Here is a tiny trained network, its code and every weight. The questions are about switching its units off for an input and a class, where a switched-off unit gives its printed mean instead of its output.

import numpy as np


def w(rows, s, z=0):
    codes = np.array(rows[::2]) - 128.0
    scale = np.full(codes.shape[1], s)
    scale[-1] = z or s
    return codes * scale


def norm(h):
    return h / np.sqrt((h * h).mean(-1, keepdims=True) + 1e-5)


def f(y):
    return np.maximum(y, 0)


def log_softmax(a):
    a = a - a.max(-1, keepdims=True)
    return a - np.log(np.exp(a).sum(-1, keepdims=True))


def net(x, mask):
    res = np.array(x, float).reshape(1, 6) / 4 @ E
    u = 0
    for l in range(2):
        y = f(norm(res) @ A[l][:, :-1].T + A[l][:, -1])
        res = res + np.where(mask[u : u + 5], y, B[l][:, -1]) @ B[l][:, :-1]
        u += 5
    return log_softmax(norm(res)[-1] @ U[:, :-1].T + U[:, -1])


A, B = {}, {}
E = w([
[190,145,71,43,103,153,139,152],'x0',
[198,85,186,130,163,77,134,148],'x1',
[104,78,58,137,131,72,118,142],'x2',
[137,129,127,139,126,127,123,117],'x3',
[127,130,128,123,129,126,128,127],'x4',
[154,253,128,184,146,56,78,167],'x5',
],0.0066)
A[0] = w([
[188,204,194,135,107,215,142,67,64],'L0N1',
[245,125,38,66,104,191,67,158,81],'L0N2',
[140,208,111,152,171,130,112,156,133],'L0N3',
[112,85,2,122,163,52,111,120,1],'L0N4',
[172,163,103,137,164,123,36,133,133],'L0N5',
],0.0064,0.004)
B[0] = w([
[93,106,91,165,90,65,174,225,228],'L0N1',
[94,135,194,160,128,109,62,100,254],'L0N2',
[119,54,127,110,147,187,151,124,228],'L0N3',
[131,135,143,186,74,93,182,245,196],'L0N4',
[93,113,110,90,138,187,122,104,214],'L0N5',
],0.011,0.0039)
A[1] = w([
[41,131,107,160,153,161,163,87,252],'L1N1',
[136,207,210,119,103,177,197,123,97],'L1N2',
[184,182,123,53,65,128,71,135,107],'L1N3',
[173,236,73,173,235,135,93,169,124],'L1N4',
[254,104,166,132,183,91,157,122,72],'L1N5',
],0.0087,0.0043)
B[1] = w([
[164,163,154,80,146,94,96,128,254],'L1N1',
[156,100,60,211,117,118,181,139,154],'L1N2',
[163,138,208,156,108,56,89,79,150],'L1N3',
[216,45,131,103,158,221,185,89,163],'L1N4',
[2,211,8,66,129,87,71,124,174],'L1N5',
],0.0085,0.0079)
U = w([
[134,87,101,220,62,116,211,228,130],'0',
[155,21,149,83,174,254,141,98,129],'1',
[86,149,191,109,128,126,91,184,230],'2',
[121,152,244,179,131,94,55,99,122],'3',
[50,251,53,85,119,129,102,123,3],'4',
],0.0085,0.0026)

Each question gives the input, the list of numbers given to net, and the class t.
The units are the neurons (one row each of A and B). Each row of codes is followed by its name. A weight is (code - 128) times the scale printed after its matrix; where a second scale follows, it is the last column's (A, B and U).
mask holds one flag per neuron, layer by layer. A switched-off neuron (its flag False) gives its mean, the last column of its row in B, instead of its output. The means were averaged over made-up inputs and are rounded, as every weight is.
A unit's drop is (log p(t) with every unit on - log p(t) with that unit switched off) / (log p(t) with every unit on - log p(t) with every unit switched off).
The circuit of an input: a set's keep is (log p(t) with only the set's units on - log p(t) with every unit switched off) / (log p(t) with every unit on - log p(t) with every unit switched off). Starting from all 10 units, units are removed one at a time, each time the one whose removal leaves the highest keep (on an exact tie, the one counted first), for as long as the keep stays at least 0.8.
circuit, biggest first: the units of the circuit, biggest drop first
most important unit: the unit with the biggest drop
k most important neurons: the k neurons with the biggest drops, biggest first
top k neurons in layer l: the k neurons of layer l with the biggest drops, biggest first
input [3,5,8,6,-1,-7], class 0: most important unit	L0N4
input [-2,-8,-8,6,-6,8], class 0: circuit, biggest first	L1N2, L1N4
input [-5,5,-5,7,3,-1], class 0: circuit, biggest first	L0N2, L1N2
input [5,6,-5,4,-6,-5], class 2: circuit, biggest first	L0N2, L1N5
input [-4,8,-4,-4,5,7], class 4: circuit, biggest first	L1N5, L0N2
input [6,6,-1,0,-7,-6], class 2: circuit, biggest first	L1N5, L0N3, L0N2
input [-6,2,4,-2,-3,6], class 1: circuit, biggest first	L1N4, L0N2, L0N1
input [7,-3,-3,-5,-5,-6], class 3: circuit, biggest first	L0N2, L1N3, L0N3, L0N5
input [7,-5,-4,5,2,-5], class 3: 3 most important neurons	L0N2, L1N3, L0N3
input [-4,-7,-7,-1,5,8], class 1: 2 most important neurons	L1N4, L0N4
input [-6,-3,-3,-3,7,7], class 1: circuit, biggest first	L1N4, L0N2
input [6,3,-5,8,8,-7], class 2: 3 most important neurons	L0N3, L1N4, L0N5
input [5,0,-5,-2,5,0], class 0: 2 most important neurons	L0N1, L1N1
input [0,6,-5,7,4,-3], class 4: circuit, biggest first	L1N5
input [8,-1,-5,0,-2,-2], class 3: 3 most important neurons	L0N2, L1N3, L0N4
input [-1,1,-5,-4,4,6], class 1: 2 most important neurons	L0N4, L1N4
input [1,5,3,-6,-3,-1], class 4: circuit, biggest first	L1N5, L0N1
input [2,1,-1,-4,-2,3], class 1: 3 most important neurons	L0N3, L1N5, L0N5
input [3,-3,-3,1,-5,-2], class 2: 2 most important neurons	L0N1, L0N2
input [6,5,4,-7,1,8], class 1: circuit, biggest first	L1N4
input [5,-2,2,-1,3,2], class 3: top 2 neurons in layer 0	L0N2, L0N1
input [8,1,6,2,3,-3], class 3: 4 most important neurons	L0N2, L0N1, L0N3, L1N3
input [6,-3,-6,2,8,-7], class 2: 3 most important neurons	L1N4, L0N2, L0N3
input [1,5,-3,-7,1,2], class 4: 2 most important neurons	L1N5, L0N4
input [5,-7,7,6,3,3], class 0: 2 most important neurons	L0N4, L1N5
input [3,4,-5,-2,1,-1], class 0: 2 most important neurons	L0N1, L1N1
input [6,5,4,2,5,-2], class 3: circuit, biggest first	L0N2
input [6,6,0,7,-5,-3], class 3: 2 most important neurons	L0N2, L1N3
input [8,2,-8,-3,-5,5], class 0: top 2 neurons in layer 1	L1N2, L1N1
input [2,8,4,-8,0,-1], class 4: 2 most important neurons	L1N5, L0N1
